Below is a small trained network, with its code and all its weights. Each question gives an input and a class and asks what happens when units are switched off, that is, made to give their printed mean instead of their output.

import numpy as np


def w(rows, s, z=0):
    codes = np.array(rows[::2]) - 128.0
    scale = np.full(codes.shape[1], s)
    scale[-1] = z or s
    return codes * scale


def norm(h):
    return h / np.sqrt((h * h).mean(-1, keepdims=True) + 1e-5)


def f(y):
    return np.maximum(y, 0)


def log_softmax(a):
    a = a - a.max(-1, keepdims=True)
    return a - np.log(np.exp(a).sum(-1, keepdims=True))


def net(x, mask):
    res = np.array(x, float).reshape(1, 3) / 4 @ E
    u = 0
    for l in range(2):
        y = f(norm(res) @ A[l][:, :-1].T + A[l][:, -1])
        res = res + np.where(mask[u : u + 11], y, B[l][:, -1]) @ B[l][:, :-1]
        u += 11
    return log_softmax(norm(res)[-1] @ U[:, :-1].T + U[:, -1])


A, B = {}, {}
E = w([
[39,88,52,254,85,195],'x0',
[169,127,103,99,75,192],'x1',
[54,120,37,21,93,58],'x2',
],0.0061)
A[0] = w([
[121,162,71,162,89,103,58],'0.n0',
[106,112,45,128,145,112,49],'0.n1',
[87,61,96,85,127,80,20],'0.n2',
[200,145,140,97,187,113,151],'0.n3',
[115,201,97,189,181,195,139],'0.n4',
[92,171,127,144,192,118,4],'0.n5',
[119,70,115,140,114,109,98],'0.n6',
[154,202,180,139,97,96,53],'0.n7',
[110,130,1,44,106,46,42],'0.n8',
[46,51,135,134,176,17,92],'0.n9',
[159,126,53,60,65,180,112],'0.n10',
],0.0099,0.0037)
B[0] = w([
[153,77,116,203,65,109,155],'0.n0',
[145,87,121,52,156,53,167],'0.n1',
[91,156,218,76,112,181,176],'0.n2',
[139,118,78,143,122,88,227],'0.n3',
[173,102,83,101,114,60,193],'0.n4',
[164,169,94,158,197,193,138],'0.n5',
[148,70,130,113,104,93,147],'0.n6',
[147,151,120,156,72,125,167],'0.n7',
[65,130,254,70,109,79,254],'0.n8',
[143,217,64,145,207,177,203],'0.n9',
[117,239,104,132,249,179,210],'0.n10',
],0.0082,0.0075)
A[1] = w([
[143,203,101,76,67,229,66],'1.n0',
[1,73,80,147,131,159,133],'1.n1',
[156,131,119,109,228,234,155],'1.n2',
[176,124,155,91,73,41,195],'1.n3',
[127,40,146,137,102,227,68],'1.n4',
[181,145,180,26,175,92,86],'1.n5',
[237,63,209,158,94,124,99],'1.n6',
[165,79,106,61,94,189,2],'1.n7',
[191,134,228,225,179,185,97],'1.n8',
[206,163,123,73,195,115,129],'1.n9',
[63,219,150,129,213,141,172],'1.n10',
],0.0092,0.0078)
B[1] = w([
[193,224,98,108,197,113,143],'1.n0',
[181,91,119,88,71,30,164],'1.n1',
[127,182,103,220,177,130,182],'1.n2',
[54,124,165,206,151,166,230],'1.n3',
[161,142,125,116,123,75,136],'1.n4',
[171,45,59,146,20,80,222],'1.n5',
[67,117,178,44,141,161,191],'1.n6',
[154,142,130,112,177,79,128],'1.n7',
[92,225,147,1,108,93,189],'1.n8',
[165,55,31,185,130,123,229],'1.n9',
[179,155,127,183,156,223,254],'1.n10',
],0.0096,0.0091)
U = w([
[57,170,225,39,91,100,140],'0',
[193,9,78,163,3,19,8],'1',
[176,220,81,138,195,126,53],'2',
[108,85,139,171,158,179,137],'3',
],0.013,0.0016)

Each question gives the input, the list of numbers given to net, and the class t.
The units are the neurons (one row each of A and B). Each row of codes is followed by its name. A weight is (code - 128) times the scale printed after its matrix; where a second scale follows, it is the last column's (A, B and U).
mask holds one flag per neuron, layer by layer. A switched-off neuron (its flag False) gives its mean, the last column of its row in B, instead of its output. The means were averaged over made-up inputs and are rounded, as every weight is.
A unit's drop is (log p(t) with every unit on - log p(t) with that unit switched off) / (log p(t) with every unit on - log p(t) with every unit switched off).
The circuit of an input: a set's keep is (log p(t) with only the set's units on - log p(t) with every unit switched off) / (log p(t) with every unit on - log p(t) with every unit switched off). Starting from the 12 units with the biggest drops (on a tie, the unit counted first), units are removed one at a time, each time the one whose removal leaves the highest keep (on an exact tie, the one counted first), for as long as the keep stays at least 0.8.
units of the circuit, in order: the units of the circuit, biggest drop first
most important unit: the unit with the biggest drop
k most important neurons: the k neurons with the biggest drops, biggest first
top k neurons in layer l: the k neurons of layer l with the biggest drops, biggest first
input [-2,1,3], class 3: units of the circuit, in order	[1.n8 0.n4]
input [5,6,-8], class 0: 2 most important neurons	[0.n9 0.n10]
input [-8,-4,7], class 1: units of the circuit, in order	[1.n5]
input [6,-8,6], class 2: 4 most important neurons	[0.n9 1.n5 1.n10 1.n6]
input [-8,-1,7], class 1: 3 most important neurons	[1.n5 1.n8 1.n6]
input [-3,1,-1], class 3: units of the circuit, in order	[1.n3 0.n10]
input [-2,-1,-7], class 0: 3 most important neurons	[0.n10 0.n9 1.n8]
input [-2,0,0], class 3: units of the circuit, in order	[1.n3 0.n10]
input [3,2,3], class 3: 2 most important neurons	[1.n8 1.n10]
input [-6,1,-7], class 0: 3 most important neurons	[0.n10 1.n6 1.n8]
input [7,8,-3], class 2: top 4 neurons in layer 1	[1.n5 1.n9 1.n0 1.n2]
input [-1,-5,-8], class 0: 3 most important neurons	[0.n10 0.n9 1.n8]
input [2,-5,6], class 0: top 2 neurons in layer 0	[0.n8 0.n10]
input [-3,-3,8], class 0: units of the circuit, in order	[0.n8]
input [6,8,6], class 2: 2 most important neurons	[0.n10 1.n10]
input [6,-7,-4], class 2: top 4 neurons in layer 0	[0.n3 0.n5 0.n9 0.n1]
input [1,0,1], class 3: 2 most important neurons	[1.n10 0.n4]
input [-4,2,-7], class 0: 4 most important neurons	[0.n10 0.n9 1.n8 1.n6]
input [6,-8,-4], class 2: 2 most important neurons	[1.n5 0.n9]
input [5,7,-5], class 2: 2 most important neurons	[0.n8 1.n5]
input [3,-5,-7], class 0: most important unit	0.n10
input [5,6,-1], class 2: top 2 neurons in layer 1	[1.n5 1.n9]
input [0,-2,4], class 0: top 2 neurons in layer 0	[0.n8 0.n2]
input [-8,6,6], class 1: top 2 neurons in layer 0	[0.n9 0.n8]
